Below is a small trained network, with its code and all its weights. Each question gives an input and a class and asks what happens when units are switched off, that is, made to give their printed mean instead of their output.

import numpy as np


def w(rows, s, z=0):
    codes = np.array(rows[::2]) - 128.0
    scale = np.full(codes.shape[1], s)
    scale[-1] = z or s
    return codes * scale


def norm(h):
    return h / np.sqrt((h * h).mean(-1, keepdims=True) + 1e-5)


def f(y):
    return np.maximum(y, 0)


def log_softmax(a):
    a = a - a.max(-1, keepdims=True)
    return a - np.log(np.exp(a).sum(-1, keepdims=True))


def net(x, mask):
    res = np.array(x, float).reshape(1, 3) / 4 @ E
    u = 0
    for l in range(3):
        y = f(norm(res) @ A[l][:, :-1].T + A[l][:, -1])
        res = res + np.where(mask[u : u + 6], y, B[l][:, -1]) @ B[l][:, :-1]
        u += 6
    return log_softmax(norm(res)[-1] @ U[:, :-1].T + U[:, -1])


A, B = {}, {}
E = w([
[173,65,115,158,130,185,147,196,181,150,74],'x0',
[138,165,138,87,84,110,92,133,102,162,59],'x1',
[131,42,101,160,72,137,133,145,11,142,165],'x2',
],0.011)
A[0] = w([
[186,143,109,168,120,100,180,177,166,109,96,82],'0.n0',
[147,114,121,116,157,64,130,113,162,179,72,124],'0.n1',
[156,133,97,126,121,89,2,122,106,142,70,2],'0.n2',
[57,204,208,188,141,162,125,23,145,147,130,96],'0.n3',
[157,120,49,148,143,183,215,60,67,161,144,156],'0.n4',
[101,90,90,126,7,157,73,27,136,186,134,106],'0.n5',
],0.0063,0.003)
B[0] = w([
[110,68,144,90,29,129,227,88,131,108,157,207],'0.n0',
[80,29,132,132,86,92,109,68,166,131,113,202],'0.n1',
[90,201,180,255,182,169,97,187,171,148,168,190],'0.n2',
[114,50,78,137,128,144,195,116,96,119,75,252],'0.n3',
[101,122,111,147,157,89,166,79,184,145,59,250],'0.n4',
[97,91,104,156,121,109,117,104,172,97,96,229],'0.n5',
],0.0084,0.0039)
A[1] = w([
[84,113,118,155,104,148,135,91,164,96,87,187],'1.n0',
[112,201,140,69,134,73,99,60,35,68,189,39],'1.n1',
[146,191,152,91,70,132,42,139,83,221,64,4],'1.n2',
[124,67,114,128,106,123,135,97,103,113,145,151],'1.n3',
[149,99,127,159,89,115,109,143,9,135,161,9],'1.n4',
[162,138,100,181,215,166,131,138,136,88,255,32],'1.n5',
],0.0091,0.0028)
B[1] = w([
[135,155,114,143,117,146,114,140,59,99,206,254],'1.n0',
[217,97,194,49,147,120,207,157,80,134,185,206],'1.n1',
[13,72,178,216,125,115,141,91,236,230,219,173],'1.n2',
[121,185,162,169,111,100,44,114,108,144,93,211],'1.n3',
[126,121,70,149,167,144,122,61,109,54,54,185],'1.n4',
[25,137,181,193,79,87,55,132,193,254,145,167],'1.n5',
],0.0082,0.0093)
A[2] = w([
[232,44,121,130,111,196,118,254,167,186,65,104],'2.n0',
[119,105,106,131,156,107,157,38,103,115,122,141],'2.n1',
[122,203,131,69,179,143,121,82,208,75,68,109],'2.n2',
[166,201,157,155,80,158,97,121,66,116,189,196],'2.n3',
[108,132,130,127,137,122,162,138,152,128,172,124],'2.n4',
[157,116,145,164,136,193,105,172,114,104,140,254],'2.n5',
],0.0089,0.0047)
B[2] = w([
[185,137,166,50,161,98,124,126,110,116,197,255],'2.n0',
[158,79,115,120,112,148,127,175,176,99,110,254],'2.n1',
[113,86,44,173,120,145,85,123,11,97,91,193],'2.n2',
[149,185,121,74,158,171,133,160,179,155,113,234],'2.n3',
[163,93,158,146,72,99,105,140,75,143,67,189],'2.n4',
[79,206,122,106,143,106,152,98,112,122,100,227],'2.n5',
],0.012,0.0061)
U = w([
[199,116,196,9,147,83,174,151,84,115,204,140],'0',
[50,102,180,211,103,92,111,133,175,202,160,253],'1',
[143,79,24,166,118,121,96,126,49,62,44,126],'2',
[134,227,103,95,140,165,127,189,161,143,117,4],'3',
],0.015,0.0014)

Each question gives the input, the list of numbers given to net, and the class t.
The units are the neurons (one row each of A and B). Each row of codes is followed by its name. A weight is (code - 128) times the scale printed after its matrix; where a second scale follows, it is the last column's (A, B and U).
mask holds one flag per neuron, layer by layer. A switched-off neuron (its flag False) gives its mean, the last column of its row in B, instead of its output. The means were averaged over made-up inputs and are rounded, as every weight is.
A unit's drop is (log p(t) with every unit on - log p(t) with that unit switched off) / (log p(t) with every unit on - log p(t) with every unit switched off).
The circuit of an input: a set's keep is (log p(t) with only the set's units on - log p(t) with every unit switched off) / (log p(t) with every unit on - log p(t) with every unit switched off). Starting from the 12 units with the biggest drops (on a tie, the unit counted first), units are removed one at a time, each time the one whose removal leaves the highest keep (on an exact tie, the one counted first), for as long as the keep stays at least 0.8.
circuit, biggest first: the units of the circuit, biggest drop first
most important unit: the unit with the biggest drop
k most important neurons: the k neurons with the biggest drops, biggest first
k most important neurons of layer l: the k neurons of layer l with the biggest drops, biggest first
drop when u is switched off: that unit's drop, to one decimal
input [-7,-4,-8], class 2: most important unit -> 2.n2
input [8,8,3], class 0: 2 most important neurons -> [2.n0 1.n5]
input [5,7,7], class 1: 3 most important neurons -> [1.n2 0.n3 2.n2]
input [2,-2,-2], class 3: 2 most important neurons of layer 2 -> [2.n0 2.n3]
input [4,-1,-3], class 0: 2 most important neurons -> [1.n2 1.n4]
input [5,-5,0], class 0: 2 most important neurons -> [1.n2 2.n0]
input [-3,-3,1], class 3: 2 most important neurons of layer 2 -> [2.n3 2.n0]
input [-5,-6,-2], class 1: 4 most important neurons -> [1.n5 2.n0 0.n0 0.n3]
input [6,-5,3], class 0: 2 most important neurons -> [2.n0 1.n2]
input [-3,-8,8], class 1: 4 most important neurons -> [1.n5 0.n3 2.n2 1.n3]
input [6,4,-8], class 2: 2 most important neurons -> [2.n2 1.n1]
input [-5,-6,0], class 1: 3 most important neurons -> [1.n5 2.n0 0.n0]
input [-6,-4,7], class 2: 2 most important neurons -> [1.n4 2.n0]
input [0,5,5], class 1: circuit, biggest first -> [1.n2]
input [0,6,5], class 1: 2 most important neurons -> [1.n2 0.n3]
input [5,7,2], class 1: drop when 1.n2 is switched off -> 2.3
input [4,4,0], class 0: drop when 1.n5 is switched off -> 0.2
input [7,-3,-5], class 0: drop when 0.n0 is switched off -> 0.0
